Below are the code and all the weights of a small trained network. Each question names an input and a target symbol and asks about switching units off, where a switched-off unit gives its printed mean instead of its output.

import numpy as np


def w(rows, s, z=0):
    codes = np.array(rows[::2]) - 128.0
    scale = np.full(codes.shape[1], s)
    scale[-1] = z or s
    return codes * scale


def norm(h):
    return h / np.sqrt((h * h).mean(-1, keepdims=True) + 1e-5)


def f(y):
    return y / 2 * (1 + np.tanh(0.7978845608 * (y + 0.044715 * y**3)))


def softmax(a):
    e = np.exp(a - a.max(-1, keepdims=True))
    return e / e.sum(-1, keepdims=True)


def log_softmax(a):
    a = a - a.max(-1, keepdims=True)
    return a - np.log(np.exp(a).sum(-1, keepdims=True))


def net(x, mask):
    ids = ['αβδεζηθλμξπστφψω'.index(c) for c in x.split()]
    T = len(ids)
    res = E[ids] + P[:T]
    r = norm(res)
    for j in range(3):
        rows = slice(3 * j, 3 * j + 3)
        q, k, v = (r @ M[0][rows].T for M in (Q, K, V))
        z = softmax(np.where(np.tri(T) > 0, q @ k.T / 3**0.5, -1e9)) @ v
        o = O[0][rows]
        res = res + np.where(mask[j], z, o[:, -1]) @ o[:, :-1]
    y = f(norm(res) @ A[0][:, :-1].T + A[0][:, -1])
    res = res + np.where(mask[3:15], y, B[0][:, -1]) @ B[0][:, :-1]
    return log_softmax(norm(res)[-1] @ U[:, :-1].T + U[:, -1])


Q, K, V, O, A, B = {}, {}, {}, {}, {}, {}
E = w([
[175,99,131,149,119,111,189],'α',
[169,94,133,137,115,133,171],'β',
[181,97,140,123,115,107,198],'δ',
[182,127,130,98,155,108,194],'ε',
[174,172,132,113,155,128,213],'ζ',
[146,131,148,113,141,110,194],'η',
[174,119,137,99,127,133,172],'θ',
[139,136,134,62,146,144,181],'λ',
[149,60,119,148,135,95,179],'μ',
[180,179,220,83,159,74,64],'ξ',
[126,110,134,66,187,90,156],'π',
[145,113,152,90,138,124,136],'σ',
[184,81,128,162,172,53,203],'τ',
[95,68,166,133,158,59,75],'φ',
[151,80,209,195,177,7,168],'ψ',
[171,161,217,146,103,136,137],'ω',
],0.0012)
P = w([
[115,99,120,79,48,123,144],'0',
[96,146,77,109,183,144,154],'1',
[91,133,99,136,88,137,118],'2',
[159,95,189,64,82,120,100],'3',
[78,105,121,124,197,184,161],'4',
[88,149,80,151,88,130,98],'5',
[185,137,254,125,55,59,45],'6',
],0.0018)
Q[0] = w([
[254,152,219,90,124,66,40],'head 1',
[73,118,57,149,174,186,201],'head 1',
[77,159,97,151,47,104,143],'head 1',
[134,102,184,88,80,48,92],'head 2',
[159,127,157,119,43,86,68],'head 2',
[185,163,204,73,176,123,54],'head 2',
[84,138,92,141,178,199,192],'head 3',
[193,122,180,74,146,122,102],'head 3',
[131,107,92,97,126,181,155],'head 3',
],0.0078)
K[0] = w([
[116,205,1,142,52,59,89],'head 1',
[150,49,200,77,225,203,191],'head 1',
[137,77,240,148,123,112,32],'head 1',
[100,206,25,189,23,80,106],'head 2',
[54,153,54,140,45,19,73],'head 2',
[193,170,109,234,129,121,23],'head 2',
[177,78,219,68,160,184,165],'head 3',
[99,207,81,118,98,170,124],'head 3',
[143,104,139,70,174,150,230],'head 3',
],0.0051)
V[0] = w([
[18,115,156,131,167,127,63],'head 1',
[103,99,155,204,125,49,148],'head 1',
[153,47,74,70,176,64,118],'head 1',
[140,107,120,97,105,46,137],'head 2',
[166,162,138,184,77,183,112],'head 2',
[93,114,253,154,168,63,137],'head 2',
[189,102,181,136,111,106,105],'head 3',
[130,162,105,109,77,153,153],'head 3',
[90,84,120,138,67,99,87],'head 3',
],0.0033)
O[0] = w([
[91,84,85,5,100,128,162,48],'head 1',
[91,108,94,141,252,24,178,99],'head 1',
[170,49,178,91,100,59,23,149],'head 1',
[101,153,150,148,184,123,164,211],'head 2',
[181,110,80,114,152,163,79,33],'head 2',
[141,237,165,184,106,51,57,63],'head 2',
[164,72,107,119,175,141,146,81],'head 3',
[74,169,135,135,160,109,111,251],'head 3',
[101,115,79,71,163,189,170,163],'head 3',
],0.0031,0.0014)
A[0] = w([
[147,83,100,137,254,71,145,116],'neuron 1',
[128,151,150,46,210,98,200,144],'neuron 2',
[183,154,199,32,122,124,85,1],'neuron 3',
[135,165,187,175,81,197,110,176],'neuron 4',
[150,173,131,211,175,191,182,49],'neuron 5',
[112,51,79,36,173,72,170,79],'neuron 6',
[57,160,73,86,100,157,40,51],'neuron 7',
[67,113,183,116,87,65,96,67],'neuron 8',
[219,237,112,93,173,171,171,38],'neuron 9',
[118,210,82,113,52,108,151,207],'neuron 10',
[64,153,7,136,131,173,203,230],'neuron 11',
[187,104,59,72,181,210,170,36],'neuron 12',
],0.0032,0.00065)
B[0] = w([
[177,128,90,56,130,206,160,133],'neuron 1',
[64,149,98,185,111,145,126,247],'neuron 2',
[133,131,65,170,116,90,192,173],'neuron 3',
[130,179,56,100,161,131,114,239],'neuron 4',
[134,108,104,86,101,81,43,184],'neuron 5',
[145,194,84,129,162,122,67,153],'neuron 6',
[151,123,165,62,71,101,158,94],'neuron 7',
[179,63,91,138,100,122,100,247],'neuron 8',
[158,4,105,173,72,130,104,156],'neuron 9',
[97,96,147,94,207,174,120,175],'neuron 10',
[81,138,136,194,133,104,217,161],'neuron 11',
[110,107,170,114,135,63,30,91],'neuron 12',
],0.0029,0.0015)
U = w([
[224,94,234,198,128,132,163,237],'α',
[78,147,31,42,114,30,109,101],'β',
[62,94,150,37,98,174,192,31],'δ',
[113,15,42,225,77,115,49,148],'ε',
[17,203,123,218,163,161,221,186],'ζ',
[156,117,190,154,219,64,143,81],'η',
[120,85,211,71,20,28,127,209],'θ',
[86,76,134,89,200,131,54,97],'λ',
[169,151,34,107,233,96,181,130],'μ',
[189,130,129,120,187,208,137,97],'ξ',
[149,98,63,100,216,198,119,28],'π',
[221,140,46,199,42,72,222,4],'σ',
[155,254,79,160,84,203,23,122],'τ',
[132,229,207,184,152,9,47,148],'φ',
[182,154,121,67,12,212,179,145],'ψ',
[115,82,238,96,122,248,67,153],'ω',
],0.0071,0.0016)

Each question gives the input, a string of symbols that net reads in full, and the target symbol t.
The units are the heads (3 rows each of Q, K, V and O) and the neurons (one row each of A and B). Each row of codes is followed by its name. A weight is (code - 128) times the scale printed after its matrix; where a second scale follows, it is the last column's (O, A, B and U).
mask holds one flag per unit, heads first, then neurons. A switched-off unit (its flag False) gives its mean, the last column of its rows in O or B, instead of its output. The means were averaged over made-up inputs and are rounded, as every weight is.
A unit's drop is (log p(t) with every unit on - log p(t) with that unit switched off) / (log p(t) with every unit on - log p(t) with every unit switched off).
The circuit of an input: a set's keep is (log p(t) with only the set's units on - log p(t) with every unit switched off) / (log p(t) with every unit on - log p(t) with every unit switched off). Starting from the 12 units with the biggest drops (on a tie, the unit counted first), units are removed one at a time, each time the one whose removal leaves the highest keep (on an exact tie, the one counted first), for as long as the keep stays at least 0.8.
units of the circuit, in order: the units of the circuit, biggest drop first
most important unit: the unit with the biggest drop
k most important neurons: the k neurons with the biggest drops, biggest first
heads that matter: for each layer, one digit per head in row order, 1 if its drop is at least 0.15 and else 0, layers parted by /
input η α θ, target τ: units of the circuit, in order	head 1; neuron 9; neuron 11
input ζ ε ψ ω, target φ: heads that matter	010
input η τ η θ ξ, target φ: most important unit	head 2
input μ θ η η ξ η, target δ: units of the circuit, in order	head 1; neuron 10
input ξ ξ λ, target δ: units of the circuit, in order	head 1; neuron 10; head 2
input ω π θ η ψ ζ ζ, target τ: units of the circuit, in order	head 1; head 3; head 2; neuron 5
input η ξ ξ ξ η φ, target β: heads that matter	101
input ξ θ θ σ λ φ η, target β: units of the circuit, in order	head 1; neuron 6
input ξ β ω θ, target ε: units of the circuit, in order	neuron 9; head 2; head 1
input δ θ ξ ψ η π, target μ: units of the circuit, in order	head 1; neuron 1; neuron 5
input η ε ξ η, target σ: units of the circuit, in order	neuron 3; head 2; head 1
input ε σ σ θ, target δ: heads that matter	011
input η η η φ π, target β: 3 most important neurons	neuron 6; neuron 9; neuron 3
input π θ ξ θ η θ, target τ: units of the circuit, in order	head 1; neuron 9
input ω η ω η η η μ, target ζ: units of the circuit, in order	head 1; head 3
input η ω μ μ ξ ξ β, target σ: units of the circuit, in order	neuron 3; head 1; head 2
input ω ε π θ θ ε, target τ: heads that matter	101
input η ξ τ, target α: 2 most important neurons	neuron 4; neuron 3
input φ ω η β θ π, target θ: most important unit	neuron 7
input η α η, target φ: heads that matter	100
input β η ω ε η ω ζ, target ε: most important unit	neuron 9
